Table B holds the same points as the rows below, measured another way and shuffled. Each row below is followed by which row of B it is.
In the rows, zero is written as 128.
B:
0: [ 59 131  85 156 126 179  62 111 121 143 112]
1: [ 86 141 106 151 107 134 122 145 138 137 153]
2: [ 95 113 111 135 129 152 101 104 155 143 124]
3: [149 175 139 115 104 131 166 217 146 136 164]
4: [162 152 153 128 139   9 207 142 157 120 159]
5: [141 124 134 114 125 132 141 136 153 141 130]
6: [116 100 126 112 111 154 111 121 163 151 145]
7: [176 112 159  94 119  33 216 103 174 137 153]
8: [122 143 120 129 133 165 109 173 135 140 118]
9: [147 120 141 107 120 167 130 170 154 144 141]
10: [ 94 127 101 135 125 196  86 132 116 138 105]
11: [156 144 154 108 115   6 210 134 159 131 177]
12: [171 150 158 121 140   4 213 150 163 125 156]
13: [135 116 131 117 117 125 139 117 152 137 139]
14: [133 113 133 106 110 143 139 125 155 146 141]
15: [103 111 111 124 122 171 109 106 152 148 109]
16: [141 121 138 116 126 113 141 140 158 139 146]
17: [113 102 121 117 108 134 125  99 159 145 148]
18: [139 149 134  95  75 158 170 172 145 149 165]
19: [103 124 112 135 126 136 107 104 145 138 133]
20: [ 75  99 100 133 111 157  86  62 151 153 125]
21: [157 167 135 131 136  83 161 183  96 118 135]
22: [117 179 108 149 123 109 128 164 108 124 145]
23: [166 145 149  90  97  95 183 183 119 137 169]
24: [150 116 142 106 123 142 146 148 165 141 135]
25: [ 61 113  92 155 127 139  78  74 156 138 134]
26: [104 102 124 114 112 149 119 103 172 154 144]
27: [ 58 124  89 131  82 165  89  98 132 156 149]
28: [113 105 124 112 106 163 118 115 169 147 152]
29: [ 60 110  88 153 115 153  70  65 149 144 137]
30: [108 115 114 136 135 174  88 130 147 141 120]
31: [108 119 118 130 120 161  99 142 141 140 142]

[126 117 123 144 220 115 104 139 102 127  86 125 156 119 124 119] => 21
[212 124  74 150 164  40 125 139 121 159  67 125 146  89 131 121] => 11
[ 69 127 148 132 107 147 135 162 127 127 156 121 119 122 100 129] => 30
[ 86 115 137 153  89 121 130 130 117 141 171 116 118 106  79 135] => 28
[205 133  51 127 171  28 146 169 122 134  61 153 131 116 152 123] => 12
[ 76  85 130 178 181 117  91  74  81 119 181 106 100 133  51 136] => 18
[112 130 134 133  85 134 132 165 133 131 145 118 127 121 121 131] => 2
[138 155 161 124  50 151  99 197 155 166 140  96 157  93 136 133] => 25
[222 110  47 142 135  26 177 132 110 119  98 170 113 126 137 130] => 7
[ 89 110 104 140 132  97 160 131 103 115 155 143  98 129  91 126] => 24
[ 62 123 159 145 118 151 107 141 119 143 154 113 125 105  82 131] => 31
[211 138  58 128 164  32 136 173 129 144  59 142 150 104 159 125] => 4
[142 125 162 142  62 159 111 154 139 140 155 104 134 112 108 140] => 20
[126 120 122 141 127 111 140 142 118 131 148 134 119 115  99 130] => 13
[ 51 116 139 134 151 140 125 147 110 114 149 122 106 144 100 123] => 8
[121 122 139 149  93 121 127 141 122 144 155 122 124 103  96 134] => 17
[135 149 180 136  57 166  89 187 155 169 152  87 161  87 115 139] => 29
[120 133 148 144 182 135  60 159 125 153 106  90 181 122 111 127] => 22
[108 114 130 135  95 136 144 151 121 106 165 128 100 144 121 132] => 15
[108 122 117 141 134 101 144 141 113 135 131 129 117 110  92 127] => 16
[ 40 106 128 148 145 122 142 118  95 116 169 134  95 124  62 126] => 9
[134 134 140 134 110 133 123 168 134 143 143 110 140 108 117 131] => 19
[ 77 116 147 149 101 134 132 129 113 137 165 121 105 109  69 132] => 6
[ 90 133 188 135  97 190  85 172 140 138 145  85 142 123 126 135] => 0
[ 79 132 161 137 109 153  31 161 130 147 151 113 137 104  95 132] => 1
[111 116 111 139 141 107 152 144 110 117 145 135 109 130 102 126] => 5
[107 115 197 167  96 185  54 121 123 157 165  70 137 107  84 140] => 27
[105 119 130 147  85 124 133 140 119 135 162 117 110 109  82 133] => 26
[109 107 122 152 128 114 145 120 108 122 156 126 106 120  87 132] => 14
[ 45 108 122 158 207 104  91 113  92 133 150 103 110 127  63 124] => 3
[101  88 124 182 209 101 106  75  79 136 116 115 134 105  64 114] => 23
[ 71 115 163 142 126 174 117 147 120 113 162 112 126 136 116 131] => 10
